Below is a small trained network, with its code and all its weights. Each question gives an input and a class and asks what happens when units are switched off, that is, made to give their printed mean instead of their output.

import numpy as np


def w(rows, s, z=0):
    codes = np.array(rows[::2]) - 128.0
    scale = np.full(codes.shape[1], s)
    scale[-1] = z or s
    return codes * scale


def f(y):
    return y / 2 * (1 + np.tanh(0.7978845608 * (y + 0.044715 * y**3)))


def log_softmax(a):
    a = a - a.max(-1, keepdims=True)
    return a - np.log(np.exp(a).sum(-1, keepdims=True))


def net(x, mask):
    res = np.array(x, float).reshape(1, 5) / 4 @ E
    y = f(res @ A[0][:, :-1].T + A[0][:, -1])
    res = res + np.where(mask, y, B[0][:, -1]) @ B[0][:, :-1]
    return log_softmax(res[-1] @ U[:, :-1].T + U[:, -1])


A, B = {}, {}
E = w([
[116,132,60,206,44,208,164,65,161,100],'x0',
[154,205,135,53,206,200,108,67,118,194],'x1',
[194,105,83,34,109,144,204,162,114,165],'x2',
[138,116,119,104,139,119,135,108,140,89],'x3',
[190,189,125,170,97,76,211,110,255,143],'x4',
],0.0071)
A[0] = w([
[86,146,163,216,122,111,25,76,134,84,32],'N0',
[119,31,145,153,44,28,126,206,121,76,65],'N1',
[191,138,82,32,116,199,131,96,121,182,78],'N2',
[77,33,104,99,118,224,48,134,23,88,16],'N3',
[117,103,28,185,45,254,143,67,118,119,1],'N4',
[164,71,16,80,38,149,196,253,87,126,58],'N5',
],0.0078,0.003)
B[0] = w([
[98,49,169,152,145,164,171,108,81,122,206],'N0',
[115,245,91,102,185,163,113,108,142,157,252],'N1',
[82,128,152,192,132,151,133,109,111,95,221],'N2',
[204,158,132,149,50,122,151,149,178,129,255],'N3',
[148,145,133,39,205,84,131,210,96,165,233],'N4',
[81,89,198,179,157,139,134,76,120,110,234],'N5',
],0.012,0.0061)
U = w([
[159,172,136,18,207,97,92,224,80,173,36],'0',
[107,213,102,132,139,183,90,108,120,141,145],'1',
[48,52,184,199,120,156,116,74,106,99,45],'2',
[234,167,105,161,2,101,130,140,204,131,177],'3',
[123,122,91,105,102,111,90,129,136,126,255],'4',
],0.0073,0.0049)

Each question gives the input, the list of numbers given to net, and the class t.
The units are the neurons (one row each of A and B). Each row of codes is followed by its name. A weight is (code - 128) times the scale printed after its matrix; where a second scale follows, it is the last column's (A, B and U).
mask holds one flag per neuron, in row order. A switched-off neuron (its flag False) gives its mean, the last column of its row in B, instead of its output. The means were averaged over made-up inputs and are rounded, as every weight is.
A unit's drop is (log p(t) with every unit on - log p(t) with that unit switched off) / (log p(t) with every unit on - log p(t) with every unit switched off).
The circuit of an input: a set's keep is (log p(t) with only the set's units on - log p(t) with every unit switched off) / (log p(t) with every unit on - log p(t) with every unit switched off). Starting from all 6 units, units are removed one at a time, each time the one whose removal leaves the highest keep (on an exact tie, the one counted first), for as long as the keep stays at least 0.8.
circuit, biggest first: the units of the circuit, biggest drop first
most important unit: the unit with the biggest drop
top k neurons: the k neurons with the biggest drops, biggest first
drop when u is switched off: that unit's drop, to one decimal
input [8,-8,-3,-2,-6], class 0: most important unit	N4
input [2,-4,-6,-5,-7], class 3: top 3 neurons	(N3 N5 N2)
input [-5,-6,1,0,-2], class 1: circuit, biggest first	(N1 N4)
input [6,-8,6,-4,1], class 1: top 2 neurons	(N5 N1)
input [2,0,6,3,2], class 2: circuit, biggest first	(N5 N1)
input [2,-7,6,4,-6], class 1: circuit, biggest first	(N1 N5 N0 N3)
input [5,4,-7,-3,1], class 2: top 3 neurons	(N0 N1 N3)
input [-5,0,3,-4,-7], class 3: top 2 neurons	(N3 N4)
input [-1,-2,6,3,-1], class 2: top 2 neurons	(N5 N4)
input [8,6,8,3,-8], class 0: top 2 neurons	(N4 N0)
input [-3,-8,7,6,-5], class 1: top 2 neurons	(N1 N5)
input [-5,-2,8,0,-2], class 2: top 2 neurons	(N5 N4)
input [-2,1,-6,1,6], class 2: circuit, biggest first	(N3 N1)
input [3,-5,3,8,6], class 4: top neuron	(N3)
input [3,-8,6,-3,0], class 1: top 3 neurons	(N1 N5 N0)
input [-7,8,7,-3,-7], class 1: top 2 neurons	(N2 N4)
input [1,-7,-6,3,3], class 1: drop when N5 is switched off	0.3
input [0,3,-5,-1,-8], class 3: drop when N3 is switched off	1.0
input [8,-8,-4,0,-7], class 0: drop when N2 is switched off	0.0
input [-6,8,8,6,-4], class 1: most important unit	N2
